Questions about the matrix below. Indices start at 1.
1) Give the entry at row 2, column 1.
2) Give the entry in the bottom-right corner.
3) Give the entry at row 3, column 2.
4) Give the top-right entry.
5) Give the entry in row 2 and column 2.
6) Give the entry directly above 111.
7) Give the entry just left of 154.
8) Give the entry at row 3, column 1.
[[155 134 121 107 131 134 114 155 148 117 117 127 131 148 128 107]
 [110 132 142 154 129 129 142 111 117 141 138 130 131 113 137 148]
 [115 126 137 147 132 129 147 114 119 143 146 138 131 122 132 152]]
1) 110
2) 152
3) 126
4) 107
5) 132
6) 155
7) 142
8) 115

data =
[[116 129 112 130 128 113 131 127 119 125 114 117 139 143]
 [118 128 111 128 128 116 129 123 126 116 117 122 148 140]
 [115 129 114 131 130 115 129 129 117 133 114 117 131 142]
 [116 128 112 129 128 113 130 127 120 125 115 118 138 142]
 [118 128 112 127 130 117 127 124 124 119 117 123 143 139]
 [115 129 115 131 130 116 128 129 117 134 115 117 130 142]
 [114 129 115 131 130 115 128 130 116 136 114 116 128 142]
 [113 130 115 132 130 115 128 130 115 137 113 115 130 143]
 [141 128 141 133 111 131 149 137 141 113 137 129 146 120]
 [114 130 115 132 131 115 128 130 115 138 114 115 128 142]
 [113 130 115 131 131 115 128 130 115 138 113 115 127 143]]
Rows and columns are numbered from 1.
The top-left entry is 116
The entry at row 2, column 2: 128
Find the entry at row 1, column 2.
A: 129
Find the entry just right of 126.
A: 116
Find the top-right entry.
A: 143
Find the entry at row 3, column 3.
A: 114
Find the bottom-left entry.
A: 113
The entry at row 3, column 1 -> 115
Find the entry directly above the largest entry.
A: 128
The bottom-right entry -> 143
The entry in row 1 and column 3 is 112
Find the entry just right of the largest entry.
A: 137
The entry at row 2, column 1: 118
Find the entry in row 2 and column 3.
A: 111
The entry just left of the largest entry: 131

Read these off the matrix that follows. Counting starts at 1.
1) Which number is the bottom-right entry?
2) Which number is the entry in row 2 and column 3?
3) Which number is the entry just right of the smallest entry?
4) Which number is the entry just right of 141?
5) Which number is the entry in the top-left corner?
6) Which number is the entry in row 1 and column 2?
7) Which number is the entry just right of 142?
8) Which number is the entry in row 2 and column 2?
[[109 142 126 141 121]
 [154 129 127 131 139]
 [147 115 133 114 125]
 [104 152 129 148 119]]
1) 119
2) 127
3) 152
4) 121
5) 109
6) 142
7) 126
8) 129

arr =
[[124 145 147 127 127 114 136 121 119 117]
 [142 127 130 152 133 131 120 145 140 120]
 [149 120 130 107 138 121 147 148 141 127]
 [152 111 127 150 129 122 116 152 144 124]
 [134 101 117 131 138 141 116 136 135 139]
 [119 108 128 141 127 125 110 123 124 140]
 [118 147 127 140 101 139 119 123 123 114]
 [124 141 133 127 122 130 127 128 126 125]
 [133 128 135 131 124 112 132 132 128 120]
 [141 139 119 145 113 151 118 143 140 107]
 [124 147 142 123 140 123 142 119 124 129]
 [123 131 120 111 124 139 134 128 129 136]]
Counting starts at 1.
The bottom-left entry: 123
The entry in row 2 and column 3 is 130
What is the entry in row 3 and column 3? 130
The entry at row 3, column 2 is 120
The entry just right of 143: 140
What is the bottom-right entry? 136
What is the top-right entry? 117
The entry in row 1 and column 3: 147
What is the entry in row 2 and column 2? 127
The entry in row 2 and column 1: 142
The entry at row 1, column 1: 124
What is the entry directly above 108? 101
The entry at row 3, column 1: 149
What is the entry in row 1 and column 2? 145

Read these off the table that follows.
1) Read off the 3rd entry, reading row by row.
2) Read off the bottom entry of the column that holds the smallest entry.
3) Read off the smallest entry in the first row.
4) Read off the top-right entry.
5) Read off the largest entry in the first column.
6) Read off the entry in the bottom-left corner.
7) Read off the entry in the top-left corner.
8) Read off the bottom-right entry.
[[129 145 123 111 155 117 130 107 147 128 138 123]
 [115 126 121 127 106 129 152 131  99 132 126 143]
 [124 124 139 116 123 146 144 104 127 134 157 131]
 [130 137 131 109 148 129 134 101 146 129 149 124]
 [118 131 115 124 113 118 150 138 100 127 113 143]
 [124 134 114 119 125 109 146 141 107 120 105 140]
 [119 122 136 122 111 146 149 112 114 136 151 135]
 [126 153 117 117 155 107 129 117 142 129 127 122]
 [128 130 137 112 136 140 139 100 139 132 156 127]
 [115 123 129 126 105 140 152 122 104 135 140 140]]
1) 123
2) 104
3) 107
4) 123
5) 130
6) 115
7) 129
8) 140
